Below is a small trained network, with its code and all its weights. Each question gives an input and a target symbol and asks what happens when units are switched off, that is, made to give their printed mean instead of their output.

import numpy as np


def w(rows, s, z=0):
    codes = np.array(rows[::2]) - 128.0
    scale = np.full(codes.shape[1], s)
    scale[-1] = z or s
    return codes * scale


def norm(h):
    return h / np.sqrt((h * h).mean(-1, keepdims=True) + 1e-5)


def softmax(a):
    e = np.exp(a - a.max(-1, keepdims=True))
    return e / e.sum(-1, keepdims=True)


def log_softmax(a):
    a = a - a.max(-1, keepdims=True)
    return a - np.log(np.exp(a).sum(-1, keepdims=True))


def net(x, mask):
    ids = ['ΔΦΩεζξπσ'.index(c) for c in x.split()]
    T = len(ids)
    res = E[ids] + P[:T]
    u = 0
    for l in range(3):
        r = norm(res)
        for j in range(2):
            rows = slice(2 * j, 2 * j + 2)
            q, k, v = (r @ M[l][rows].T for M in (Q, K, V))
            z = softmax(np.where(np.tri(T) > 0, q @ k.T / 2**0.5, -1e9)) @ v
            o = O[l][rows]
            res = res + np.where(mask[u + j], z, o[:, -1]) @ o[:, :-1]
        u += 2
    return log_softmax(norm(res)[-1] @ U[:, :-1].T + U[:, -1])


Q, K, V, O = {}, {}, {}, {}
E = w([
[132,176,154,135,145,122,206,130],'Δ',
[66,193,111,153,114,163,103,154],'Φ',
[154,126,91,71,175,56,138,140],'Ω',
[130,90,120,113,107,191,166,124],'ε',
[180,121,114,157,138,164,155,195],'ζ',
[148,82,128,249,235,144,109,121],'ξ',
[173,157,188,69,151,207,96,115],'π',
[138,113,195,116,144,115,114,180],'σ',
],0.022)
P = w([
[2,140,83,158,151,194,100,201],'0',
[29,78,108,134,97,149,159,161],'1',
[71,79,136,130,65,141,150,131],'2',
[105,95,142,120,65,114,146,116],'3',
[139,114,144,107,75,84,153,113],'4',
[159,116,144,119,58,68,138,95],'5',
[172,122,141,120,41,56,122,95],'6',
],0.0078)
Q[0] = w([
[117,100,129,140,127,95,107,92],'L0H1',
[107,119,150,158,247,145,134,102],'L0H1',
[32,157,98,122,100,143,83,146],'L0H2',
[83,199,99,144,88,149,76,81],'L0H2',
],0.011)
K[0] = w([
[123,189,143,98,121,134,135,128],'L0H1',
[142,125,254,117,138,187,108,142],'L0H1',
[11,131,92,164,100,164,158,153],'L0H2',
[23,166,70,133,162,143,118,94],'L0H2',
],0.009)
V[0] = w([
[80,90,148,247,48,191,170,106],'L0H1',
[174,36,156,254,148,179,106,95],'L0H1',
[122,199,235,16,173,147,219,115],'L0H2',
[144,153,244,179,148,144,161,222],'L0H2',
],0.0048)
O[0] = w([
[68,6,20,82,156,162,123,176,135],'L0H1',
[152,99,110,137,30,135,71,108,169],'L0H1',
[38,137,156,145,76,221,127,47,171],'L0H2',
[104,120,201,116,104,124,114,254,252],'L0H2',
],0.0065,0.0027)
Q[1] = w([
[203,93,143,65,2,82,122,177],'L1H1',
[62,56,49,148,80,160,113,84],'L1H1',
[194,152,79,141,187,150,216,128],'L1H2',
[193,173,199,105,170,122,70,72],'L1H2',
],0.0085)
K[1] = w([
[186,173,127,2,95,67,110,128],'L1H1',
[59,113,189,140,127,195,95,161],'L1H1',
[111,147,140,172,180,92,148,98],'L1H2',
[169,161,92,65,240,106,173,109],'L1H2',
],0.009)
V[1] = w([
[98,112,94,137,254,77,138,118],'L1H1',
[58,95,188,124,145,172,105,121],'L1H1',
[119,166,77,13,73,9,126,121],'L1H2',
[164,168,76,179,161,114,179,127],'L1H2',
],0.0067)
O[1] = w([
[159,62,157,120,73,76,66,41,254],'L1H1',
[95,197,98,129,96,82,60,148,139],'L1H1',
[91,76,74,30,255,138,219,200,59],'L1H2',
[189,130,27,80,61,69,185,152,143],'L1H2',
],0.0067,0.0049)
Q[2] = w([
[219,166,160,189,152,137,116,167],'L2H1',
[169,124,127,109,121,97,222,103],'L2H1',
[111,112,3,127,61,150,130,182],'L2H2',
[157,131,197,62,59,167,158,82],'L2H2',
],0.011)
K[2] = w([
[118,85,103,195,171,27,168,94],'L2H1',
[173,3,174,39,215,117,88,80],'L2H1',
[94,123,178,198,59,236,91,219],'L2H2',
[162,152,163,25,64,213,204,108],'L2H2',
],0.0067)
V[2] = w([
[108,93,59,90,168,93,158,134],'L2H1',
[81,64,72,185,115,105,146,167],'L2H1',
[118,160,141,151,162,6,95,128],'L2H2',
[119,112,152,254,121,161,115,106],'L2H2',
],0.0083)
O[2] = w([
[122,185,137,152,101,78,57,171,114],'L2H1',
[121,213,173,130,117,185,145,76,251],'L2H1',
[206,197,150,130,114,167,81,123,151],'L2H2',
[234,164,130,112,154,1,130,139,238],'L2H2',
],0.01,0.0024)
U = w([
[163,125,138,61,179,123,175,162,80],'Δ',
[197,113,102,127,102,194,175,241,54],'Φ',
[96,191,82,107,125,136,95,174,149],'Ω',
[93,153,181,146,155,72,254,115,57],'ε',
[97,87,240,108,106,60,100,228,3],'ζ',
[185,110,138,147,97,91,110,59,200],'ξ',
[94,35,81,167,132,196,161,116,172],'π',
[152,93,199,88,116,235,98,105,88],'σ',
],0.0074,0.0039)

Each question gives the input, a string of symbols that net reads in full, and the target symbol t.
The units are the heads (2 rows each of Q, K, V and O). Each row of codes is followed by its name. A weight is (code - 128) times the scale printed after its matrix; where a second scale follows, it is the last column's (O and U).
mask holds one flag per head, layer by layer. A switched-off head (its flag False) gives its mean, the last column of its rows in O, instead of its output. The means were averaged over made-up inputs and are rounded, as every weight is.
A unit's drop is (log p(t) with every unit on - log p(t) with that unit switched off) / (log p(t) with every unit on - log p(t) with every unit switched off).
The circuit of an input: a set's keep is (log p(t) with only the set's units on - log p(t) with every unit switched off) / (log p(t) with every unit on - log p(t) with every unit switched off). Starting from all 6 units, units are removed one at a time, each time the one whose removal leaves the highest keep (on an exact tie, the one counted first), for as long as the keep stays at least 0.8.
units of the circuit, in order: the units of the circuit, biggest drop first
unit that matters most: the unit with the biggest drop
heads that matter: for each layer, one digit per head in row order, 1 if its drop is at least 0.15 and else 0, layers parted by /
drop when u is switched off: that unit's drop, to one decimal
input Δ σ ξ Ω, target σ: units of the circuit, in order => L2H2; L0H1
input Ω Δ ξ π Δ, target π: units of the circuit, in order => L2H2; L1H2; L0H1
input ξ Ω ξ Δ, target ξ: unit that matters most => L1H2
input Ω ξ Φ, target ξ: units of the circuit, in order => L2H2; L2H1; L1H2
input Φ Ω ξ ε, target ξ: units of the circuit, in order => L0H1; L1H2; L2H2
input ξ ε ξ ξ Ω σ, target σ: heads that matter => 00 / 00 / 01
input ε ξ ε Ω σ ζ Δ, target σ: units of the circuit, in order => L2H2; L0H2
input Ω ζ ξ π Φ, target π: units of the circuit, in order => L0H1; L1H2; L2H2; L2H1
input ε Ω ε, target ε: heads that matter => 10 / 10 / 01
input ξ ε π Ω, target π: units of the circuit, in order => L2H2; L0H2; L2H1
input π Ω Ω π Δ ε, target π: heads that matter => 00 / 01 / 11
input Φ Ω σ ξ, target σ: units of the circuit, in order => L2H2; L0H2
input Φ Ω ξ Φ Φ ε, target ε: units of the circuit, in order => L2H2; L0H1
input ε Ω ζ ζ, target ζ: units of the circuit, in order => L2H1; L2H2
input Ω ξ Ω Φ π ξ ε, target π: units of the circuit, in order => L2H2
input π π ξ Δ Ω ξ Ω, target Δ: heads that matter => 10 / 01 / 01
input ξ ξ ξ Ω ζ, target ξ: drop when L2H2 is switched off => 0.2
input Ω ξ ε, target ξ: drop when L2H2 is switched off => 0.2
input Φ Ω π, target π: drop when L1H2 is switched off => 0.7
